Below are the code and all the weights of a small trained network. Each question names an input and a class and asks about switching units off, where a switched-off unit gives its printed mean instead of its output.

import numpy as np


def w(rows, s, z=0):
    codes = np.array(rows[::2]) - 128.0
    scale = np.full(codes.shape[1], s)
    scale[-1] = z or s
    return codes * scale


def norm(h):
    return h / np.sqrt((h * h).mean(-1, keepdims=True) + 1e-5)


def f(y):
    return np.maximum(y, 0)


def log_softmax(a):
    a = a - a.max(-1, keepdims=True)
    return a - np.log(np.exp(a).sum(-1, keepdims=True))


def net(x, mask):
    res = np.array(x, float).reshape(1, 6) / 4 @ E
    u = 0
    for l in range(3):
        y = f(norm(res) @ A[l][:, :-1].T + A[l][:, -1])
        res = res + np.where(mask[u : u + 3], y, B[l][:, -1]) @ B[l][:, :-1]
        u += 3
    return log_softmax(norm(res)[-1] @ U[:, :-1].T + U[:, -1])


A, B = {}, {}
E = w([
[71,202,67,79,250,171,176,109,169,122,110,73],'x0',
[151,204,119,85,155,69,65,200,185,63,80,143],'x1',
[153,135,160,93,71,192,112,103,96,92,114,56],'x2',
[130,123,120,216,56,148,146,101,88,168,153,148],'x3',
[202,128,75,176,172,74,208,61,176,175,140,76],'x4',
[201,75,136,59,215,218,121,120,136,179,136,190],'x5',
],0.0023)
A[0] = w([
[52,139,188,105,96,124,23,203,71,91,124,154,3],'L0N0',
[167,111,207,39,76,251,61,115,103,74,101,97,19],'L0N1',
[153,162,120,67,139,54,97,177,158,83,106,153,19],'L0N2',
],0.0029,0.0034)
B[0] = w([
[74,187,18,51,36,111,239,61,117,62,75,232,230],'L0N0',
[178,237,66,91,89,251,51,181,25,145,141,3,250],'L0N1',
[149,67,193,231,102,70,7,222,200,187,178,82,227],'L0N2',
],0.0033,0.0013)
A[1] = w([
[132,124,207,149,210,64,36,233,196,86,96,120,47],'L1N0',
[107,151,162,99,57,97,93,142,120,61,123,161,48],'L1N1',
[124,107,139,54,254,194,167,107,149,139,129,140,2],'L1N2',
],0.0036,0.0033)
B[1] = w([
[199,131,92,81,113,70,60,210,222,188,203,104,251],'L1N0',
[86,66,158,118,254,144,133,122,161,121,93,141,186],'L1N1',
[78,28,162,53,209,171,171,31,172,145,147,139,211],'L1N2',
],0.0051,0.0026)
A[2] = w([
[120,63,171,225,74,79,159,76,96,120,146,77,2],'L2N0',
[253,55,183,169,113,129,122,118,90,156,148,209,30],'L2N1',
[72,150,154,68,122,116,108,179,127,21,62,220,39],'L2N2',
],0.0037,0.0035)
B[2] = w([
[105,40,203,145,88,117,225,188,172,168,217,64,224],'L2N0',
[246,255,136,160,149,59,5,15,76,166,25,245,250],'L2N1',
[48,14,180,174,80,69,141,147,117,23,53,175,223],'L2N2',
],0.0052,0.0018)
U = w([
[127,50,194,205,37,89,239,116,123,185,208,52,148],'0',
[73,133,107,195,130,161,178,133,69,177,170,204,1],'1',
[179,158,93,75,149,36,39,238,241,129,139,122,167],'2',
[237,144,168,186,103,81,59,27,69,209,86,234,134],'3',
[35,68,170,114,71,95,95,172,101,24,40,207,175],'4',
[103,51,123,32,251,197,185,34,171,179,150,143,156],'5',
[165,167,145,62,80,254,62,139,18,105,106,61,184],'6',
[110,254,29,183,167,76,212,81,155,92,104,49,51],'7',
],0.0084,0.0027)

Each question gives the input, the list of numbers given to net, and the class t.
The units are the neurons (one row each of A and B). Each row of codes is followed by its name. A weight is (code - 128) times the scale printed after its matrix; where a second scale follows, it is the last column's (A, B and U).
mask holds one flag per neuron, layer by layer. A switched-off neuron (its flag False) gives its mean, the last column of its row in B, instead of its output. The means were averaged over made-up inputs and are rounded, as every weight is.
A unit's drop is (log p(t) with every unit on - log p(t) with that unit switched off) / (log p(t) with every unit on - log p(t) with every unit switched off).
The circuit of an input: a set's keep is (log p(t) with only the set's units on - log p(t) with every unit switched off) / (log p(t) with every unit on - log p(t) with every unit switched off). Starting from all 9 units, units are removed one at a time, each time the one whose removal leaves the highest keep (on an exact tie, the one counted first), for as long as the keep stays at least 0.8.
circuit, biggest first: the units of the circuit, biggest drop first
k most important neurons: the k neurons with the biggest drops, biggest first
k most important neurons of layer l: the k neurons of layer l with the biggest drops, biggest first
drop when u is switched off: that unit's drop, to one decimal
input [0,3,0,-5,-8,4], class 4: circuit, biggest first -> [L2N2]
input [-4,5,-6,3,8,-8], class 0: 3 most important neurons -> [L2N0; L1N0; L2N1]
input [-2,1,-7,3,-1,-4], class 0: 2 most important neurons of layer 0 -> [L0N2; L0N0]
input [-2,-8,4,-1,-5,-4], class 6: 2 most important neurons of layer 0 -> [L0N1; L0N2]
input [-2,-8,2,2,-5,5], class 6: 3 most important neurons -> [L0N1; L1N0; L0N2]
input [3,3,1,-7,-7,1], class 4: 2 most important neurons -> [L0N0; L2N2]
input [-7,5,2,6,-1,-3], class 4: 3 most important neurons -> [L2N2; L1N1; L0N0]
input [3,5,-2,4,-2,-7], class 4: 2 most important neurons -> [L2N2; L0N0]
input [3,2,-1,6,8,-8], class 0: 2 most important neurons of layer 2 -> [L2N0; L2N1]
input [-4,-6,4,-2,3,6], class 3: drop when L2N1 is switched off -> 0.6
input [0,-4,0,-2,-5,5], class 6: drop when L0N1 is switched off -> 1.7
input [0,-4,7,-4,-2,8], class 6: drop when L0N1 is switched off -> 2.2
input [2,-6,8,0,-3,7], class 6: drop when L0N1 is switched off -> 2.0
input [-3,1,8,-5,1,-5], class 6: most important neuron of layer 0 -> [L0N1]
